Below are the code and all the weights of a small trained network. Each question names an input and a target symbol and asks about switching units off, where a switched-off unit gives its printed mean instead of its output.

import numpy as np


def w(rows, s, z=0):
    codes = np.array(rows[::2]) - 128.0
    scale = np.full(codes.shape[1], s)
    scale[-1] = z or s
    return codes * scale


def norm(h):
    return h / np.sqrt((h * h).mean(-1, keepdims=True) + 1e-5)


def f(y):
    return y / 2 * (1 + np.tanh(0.7978845608 * (y + 0.044715 * y**3)))


def softmax(a):
    e = np.exp(a - a.max(-1, keepdims=True))
    return e / e.sum(-1, keepdims=True)


def log_softmax(a):
    a = a - a.max(-1, keepdims=True)
    return a - np.log(np.exp(a).sum(-1, keepdims=True))


def net(x, mask):
    ids = ['αβδηξπστφψω'.index(c) for c in x.split()]
    T = len(ids)
    res = E[ids] + P[:T]
    u = 0
    for l in range(2):
        r = norm(res)
        for j in range(3):
            rows = slice(2 * j, 2 * j + 2)
            q, k, v = (r @ M[l][rows].T for M in (Q, K, V))
            z = softmax(np.where(np.tri(T) > 0, q @ k.T / 2**0.5, -1e9)) @ v
            o = O[l][rows]
            res = res + np.where(mask[u + j], z, o[:, -1]) @ o[:, :-1]
        u += 3
        y = f(norm(res) @ A[l][:, :-1].T + A[l][:, -1])
        res = res + np.where(mask[u : u + 8], y, B[l][:, -1]) @ B[l][:, :-1]
        u += 8
    return log_softmax(norm(res)[-1] @ U[:, :-1].T + U[:, -1])


Q, K, V, O, A, B = {}, {}, {}, {}, {}, {}
E = w([
[25,180,193,141,22,139,113,31,162,155],'α',
[24,32,239,159,134,134,159,86,87,63],'β',
[46,8,114,90,117,179,137,102,75,153],'δ',
[151,48,222,71,98,185,193,132,137,141],'η',
[100,78,176,104,90,190,213,121,42,48],'ξ',
[101,137,200,219,255,204,133,128,89,167],'π',
[172,151,154,238,102,150,129,164,196,29],'σ',
[110,131,21,165,96,139,97,186,124,41],'τ',
[178,140,42,184,180,189,95,134,160,169],'φ',
[117,153,131,99,138,64,61,228,158,130],'ψ',
[187,169,48,68,110,106,142,174,198,175],'ω',
],0.0024)
P = w([
[111,108,178,98,62,234,4,97,97,157],'0',
[106,116,144,86,156,183,89,105,162,67],'1',
[120,129,147,130,81,168,90,119,97,161],'2',
[86,134,129,117,163,170,133,132,154,99],'3',
[127,126,135,152,90,134,119,133,99,161],'4',
[84,134,121,140,170,141,168,143,158,108],'5',
[136,115,129,179,105,101,146,144,112,162],'6',
[74,110,118,166,170,115,201,152,161,120],'7',
[141,110,121,190,112,77,171,149,104,159],'8',
],0.0039)
Q[0] = w([
[165,103,117,102,167,170,115,160,127,65],'0.h1',
[51,155,120,142,108,162,165,125,172,70],'0.h1',
[102,123,108,98,248,89,172,101,198,59],'0.h2',
[165,168,125,66,178,147,135,124,174,70],'0.h2',
[127,95,157,151,68,113,187,109,76,184],'0.h3',
[61,126,154,121,176,160,220,117,174,101],'0.h3',
],0.016)
K[0] = w([
[202,180,125,60,120,188,58,155,58,106],'0.h1',
[198,140,78,139,181,113,244,243,78,123],'0.h1',
[53,202,154,82,129,176,137,1,181,74],'0.h2',
[118,194,141,78,96,208,23,135,144,128],'0.h2',
[66,117,187,191,158,95,252,59,56,109],'0.h3',
[136,174,49,209,185,35,176,223,185,148],'0.h3',
],0.011)
V[0] = w([
[104,142,189,115,91,89,139,59,254,196],'0.h1',
[205,134,201,139,114,160,162,200,141,100],'0.h1',
[86,143,90,165,154,134,89,138,141,53],'0.h2',
[134,103,75,200,101,139,86,114,97,126],'0.h2',
[215,138,67,207,164,223,173,25,119,139],'0.h3',
[135,112,24,132,37,160,99,204,163,79],'0.h3',
],0.0071)
O[0] = w([
[69,251,146,115,139,184,120,143,107,147,234],'0.h1',
[213,100,153,100,141,180,127,101,155,98,70],'0.h1',
[134,101,93,143,156,112,82,153,134,68,145],'0.h2',
[94,124,99,205,122,98,121,74,125,147,194],'0.h2',
[150,153,126,53,196,73,99,36,100,141,162],'0.h3',
[158,209,79,145,125,98,156,196,63,53,5],'0.h3',
],0.0034,0.003)
A[0] = w([
[150,133,108,111,152,172,175,131,171,72,124],'0.n1',
[161,127,130,104,171,113,154,95,121,101,21],'0.n2',
[173,108,91,152,105,110,67,168,91,197,24],'0.n3',
[190,169,11,87,127,152,113,122,176,199,170],'0.n4',
[167,139,126,84,72,100,110,176,120,189,19],'0.n5',
[153,139,132,123,40,118,160,111,82,183,120],'0.n6',
[186,99,116,173,103,158,117,173,136,129,7],'0.n7',
[182,140,126,149,83,92,104,74,117,163,71],'0.n8',
],0.011,0.0017)
B[0] = w([
[129,125,158,195,70,146,84,111,76,218,189],'0.n1',
[83,200,108,130,127,126,140,33,172,79,160],'0.n2',
[56,115,106,39,180,136,19,181,78,180,138],'0.n3',
[168,87,3,217,104,192,79,184,182,121,119],'0.n4',
[99,203,174,19,197,150,149,69,221,79,114],'0.n5',
[194,142,116,191,109,82,123,34,114,166,253],'0.n6',
[98,162,153,168,123,160,212,87,167,23,153],'0.n7',
[107,160,175,185,118,119,111,236,144,119,175],'0.n8',
],0.0062,0.0032)
Q[1] = w([
[131,134,70,175,3,141,150,99,140,53],'1.h1',
[153,123,110,88,245,202,112,94,88,20],'1.h1',
[85,108,213,202,146,202,115,140,58,172],'1.h2',
[119,11,112,130,223,246,167,99,78,53],'1.h2',
[147,123,17,107,154,174,98,165,208,191],'1.h3',
[172,50,137,55,144,195,166,160,144,101],'1.h3',
],0.011)
K[1] = w([
[125,162,66,188,78,165,156,187,118,116],'1.h1',
[206,155,158,110,116,145,24,153,132,61],'1.h1',
[123,86,250,130,111,74,171,143,97,138],'1.h2',
[186,9,174,125,164,121,105,129,99,30],'1.h2',
[92,165,129,86,154,89,70,90,54,87],'1.h3',
[178,84,185,56,95,153,79,133,113,118],'1.h3',
],0.014)
V[1] = w([
[143,184,212,194,235,113,112,180,172,119],'1.h1',
[115,128,37,117,219,150,252,113,68,195],'1.h1',
[135,140,254,78,89,49,160,134,28,89],'1.h2',
[116,172,95,70,128,212,89,71,58,97],'1.h2',
[140,126,191,91,137,19,79,91,99,80],'1.h3',
[113,151,203,82,108,119,178,149,70,64],'1.h3',
],0.007)
O[1] = w([
[128,170,198,166,121,186,166,208,188,184,85],'1.h1',
[159,30,189,103,146,114,1,150,118,114,3],'1.h1',
[122,130,81,163,91,124,185,189,63,241,139],'1.h2',
[186,58,145,148,178,85,92,188,199,141,225],'1.h2',
[66,98,219,140,139,117,196,82,41,148,58],'1.h3',
[101,157,218,106,75,33,139,117,145,134,33],'1.h3',
],0.003,0.0029)
A[1] = w([
[179,85,178,35,186,105,197,68,145,167,52],'1.n1',
[166,70,88,165,67,112,165,113,162,145,111],'1.n2',
[144,121,106,106,182,77,102,104,83,173,89],'1.n3',
[239,113,123,129,137,35,213,149,56,81,28],'1.n4',
[59,76,96,89,128,75,124,182,132,90,45],'1.n5',
[104,193,159,2,158,117,146,205,140,146,1],'1.n6',
[74,147,134,90,113,190,153,160,124,105,104],'1.n7',
[165,103,205,77,107,166,92,175,100,188,33],'1.n8',
],0.0094,0.003)
B[1] = w([
[211,103,112,119,111,171,201,146,153,202,253],'1.n1',
[106,114,156,61,173,141,113,151,112,113,240],'1.n2',
[181,104,171,150,58,92,123,130,141,107,192],'1.n3',
[232,191,154,94,156,98,156,123,5,86,162],'1.n4',
[71,148,65,105,127,68,213,135,140,167,152],'1.n5',
[112,217,182,45,112,147,97,161,165,177,142],'1.n6',
[178,89,134,126,120,69,97,134,136,116,172],'1.n7',
[115,133,147,170,230,87,132,137,149,120,187],'1.n8',
],0.011,0.003)
U = w([
[115,125,174,193,64,162,182,206,182,29,87],'α',
[150,126,32,157,145,202,59,247,81,157,45],'β',
[70,227,127,169,54,165,146,41,84,174,94],'δ',
[42,58,178,52,134,223,117,89,86,110,79],'η',
[168,29,138,128,55,56,52,90,117,118,84],'ξ',
[207,67,129,111,129,183,210,115,175,196,218],'π',
[186,176,139,102,146,108,161,138,8,81,253],'σ',
[130,204,179,34,112,95,76,196,193,147,92],'τ',
[48,105,59,92,132,34,193,148,133,149,194],'φ',
[106,108,190,187,254,92,113,145,133,160,122],'ψ',
[164,159,61,113,184,143,79,31,218,49,111],'ω',
],0.0064,0.0012)

Each question gives the input, a string of symbols that net reads in full, and the target symbol t.
The units are the heads (2 rows each of Q, K, V and O) and the neurons (one row each of A and B). Each row of codes is followed by its name. A weight is (code - 128) times the scale printed after its matrix; where a second scale follows, it is the last column's (O, A, B and U).
mask holds one flag per unit, layer by layer, with each layer's heads first. A switched-off unit (its flag False) gives its mean, the last column of its rows in O or B, instead of its output. The means were averaged over made-up inputs and are rounded, as every weight is.
A unit's drop is (log p(t) with every unit on - log p(t) with that unit switched off) / (log p(t) with every unit on - log p(t) with every unit switched off).
The circuit of an input: a set's keep is (log p(t) with only the set's units on - log p(t) with every unit switched off) / (log p(t) with every unit on - log p(t) with every unit switched off). Starting from the 12 units with the biggest drops (on a tie, the unit counted first), units are removed one at a time, each time the one whose removal leaves the highest keep (on an exact tie, the one counted first), for as long as the keep stays at least 0.8.
units of the circuit, in order: the units of the circuit, biggest drop first
k most important neurons: the k neurons with the biggest drops, biggest first
k most important neurons of layer l: the k neurons of layer l with the biggest drops, biggest first
input α α ξ φ, target ω: units of the circuit, in order => [0.h3, 0.n4, 1.h2]
input π α α α, target τ: 2 most important neurons => [1.n6, 0.n6]
input ξ ξ α δ, target η: 3 most important neurons => [0.n1, 0.n6, 1.n2]
input η α ψ α η τ α π, target σ: units of the circuit, in order => [0.h3, 1.n4]
input ψ α π ξ ψ α, target α: units of the circuit, in order => [0.h3]
input α α α α δ, target ξ: units of the circuit, in order => [1.h1, 1.n3]
input ξ π π α δ α δ β, target φ: units of the circuit, in order => [1.n5, 0.n6]
input π α ω α, target β: 2 most important neurons of layer 0 => [0.n4, 0.n1]
input π α ω α α δ α, target ξ: 3 most important neurons of layer 1 => [1.n3, 1.n1, 1.n8]
input π α φ β ξ β α α, target ξ: 2 most important neurons => [1.n7, 0.n6]
input α ψ π ξ σ, target α: units of the circuit, in order => [0.n7, 0.n8]
input α π α α α φ ξ π, target ω: 2 most important neurons => [0.n2, 0.n4]
input α α π β α α η ξ, target η: 2 most important neurons => [0.n1, 1.n2]
input α α ω, target ω: 2 most important neurons => [0.n4, 0.n5]
input π α τ, target φ: units of the circuit, in order => [1.n5, 0.n3, 0.h1]
input π α φ α φ η π, target δ: 2 most important neurons => [1.n1, 1.n8]
input π α α α π, target δ: units of the circuit, in order => [0.h1, 1.n8]
input φ τ π α, target σ: units of the circuit, in order => [0.h3]
input α ψ δ α δ α, target φ: units of the circuit, in order => [0.h1, 1.n5, 0.n6, 0.h2]
input η α ξ τ η τ α ω, target β: units of the circuit, in order => [0.n4]
input π α α τ, target σ: units of the circuit, in order => [0.h3, 1.n4]
input α α α φ, target ω: 2 most important neurons of layer 0 => [0.n2, 0.n4]
input π α ξ η, target η: 2 most important neurons => [0.n1, 1.n2]
input ξ ψ δ ω α ω, target β: 2 most important neurons => [0.n1, 0.n4]
input α η α η, target ψ: 2 most important neurons => [1.n8, 0.n1]
input δ ψ π α δ α φ α, target ω: 2 most important neurons of layer 0 => [0.n2, 0.n4]
